Below are the code and all the weights of a small trained network. Each question names an input and a class and asks about switching units off, where a switched-off unit gives its printed mean instead of its output.

import numpy as np


def w(rows, s, z=0):
    codes = np.array(rows[::2]) - 128.0
    scale = np.full(codes.shape[1], s)
    scale[-1] = z or s
    return codes * scale


def f(y):
    return np.maximum(y, 0)


def log_softmax(a):
    a = a - a.max(-1, keepdims=True)
    return a - np.log(np.exp(a).sum(-1, keepdims=True))


def net(x, mask):
    res = np.array(x, float).reshape(1, 7) / 4 @ E
    y = f(res @ A[0][:, :-1].T + A[0][:, -1])
    res = res + np.where(mask, y, B[0][:, -1]) @ B[0][:, :-1]
    return log_softmax(res[-1] @ U[:, :-1].T + U[:, -1])


A, B = {}, {}
E = w([
[119,71,62,66,143,254],'x0',
[151,131,203,7,235,152],'x1',
[19,231,151,122,98,110],'x2',
[17,206,105,131,84,232],'x3',
[189,37,229,135,91,200],'x4',
[208,210,104,235,131,155],'x5',
[173,171,44,14,49,110],'x6',
],0.0092)
A[0] = w([
[158,150,181,149,191,97,8],'N0',
[104,79,85,187,139,160,212],'N1',
[53,229,153,231,142,160,205],'N2',
[233,130,82,254,104,93,254],'N3',
[166,112,126,80,124,12,241],'N4',
[56,202,124,229,109,189,71],'N5',
],0.009,0.0043)
B[0] = w([
[104,59,200,142,77,93,176],'N0',
[89,114,97,101,174,141,184],'N1',
[89,213,206,173,165,175,243],'N2',
[166,180,119,1,70,128,250],'N3',
[67,186,149,176,155,105,237],'N4',
[66,171,161,207,200,124,211],'N5',
],0.01,0.013)
U = w([
[154,127,163,110,40,195,114],'0',
[63,111,66,160,11,60,95],'1',
[137,8,134,127,197,154,150],'2',
[130,85,128,84,121,172,5],'3',
[124,212,33,57,104,135,255],'4',
[80,196,172,163,158,82,169],'5',
[210,139,156,112,112,46,5],'6',
[143,130,94,203,100,114,13],'7',
],0.011,0.0063)

Each question gives the input, the list of numbers given to net, and the class t.
The units are the neurons (one row each of A and B). Each row of codes is followed by its name. A weight is (code - 128) times the scale printed after its matrix; where a second scale follows, it is the last column's (A, B and U).
mask holds one flag per neuron, in row order. A switched-off neuron (its flag False) gives its mean, the last column of its row in B, instead of its output. The means were averaged over made-up inputs and are rounded, as every weight is.
A unit's drop is (log p(t) with every unit on - log p(t) with that unit switched off) / (log p(t) with every unit on - log p(t) with every unit switched off).
The circuit of an input: a set's keep is (log p(t) with only the set's units on - log p(t) with every unit switched off) / (log p(t) with every unit on - log p(t) with every unit switched off). Starting from all 6 units, units are removed one at a time, each time the one whose removal leaves the highest keep (on an exact tie, the one counted first), for as long as the keep stays at least 0.8.
circuit, biggest first: the units of the circuit, biggest drop first
k most important neurons: the k neurons with the biggest drops, biggest first
drop of u: that unit's drop, to one decimal
input [-6,-6,-4,-3,5,-5,-8], class 6: circuit, biggest first	(N3, N2)
input [6,-5,2,1,8,5,5], class 4: circuit, biggest first	(N0, N3)
input [-2,-4,-8,2,-3,-5,-7], class 2: circuit, biggest first	(N4, N2)
input [1,-3,-2,-6,-1,-3,-8], class 2: circuit, biggest first	(N2)
input [3,6,1,1,2,-5,2], class 3: 2 most important neurons	(N3, N5)
input [5,-2,-6,-4,-5,-2,-2], class 4: circuit, biggest first	(N0, N5)
input [-5,-1,-8,1,-2,-5,-8], class 2: circuit, biggest first	(N2, N5)
input [7,8,4,-5,-4,-7,-5], class 2: 2 most important neurons	(N2, N3)
input [7,-4,-2,6,0,1,1], class 5: 2 most important neurons	(N5, N3)
input [-3,-6,3,-1,2,2,3], class 4: 2 most important neurons	(N3, N0)
input [-2,-6,-5,-5,-1,-5,-3], class 1: 2 most important neurons	(N2, N4)
input [0,0,0,-2,6,-3,-3], class 2: 2 most important neurons	(N3, N2)
input [6,0,6,2,-6,5,5], class 5: 3 most important neurons	(N5, N3, N2)
input [0,-7,-8,7,7,6,2], class 4: circuit, biggest first	(N3)
input [8,-7,0,0,2,-8,-3], class 2: 2 most important neurons	(N3, N1)
input [5,-8,2,-2,7,-1,3], class 4: 2 most important neurons	(N0, N1)
input [3,-3,-6,-8,5,-1,-3], class 6: drop of N3	1.3
input [-4,5,-2,1,3,8,1], class 6: drop of N0	0.1
input [7,-7,7,6,-2,-2,6], class 5: drop of N5	0.4
input [4,-3,8,6,-3,-6,5], class 5: most important neuron	(N5)
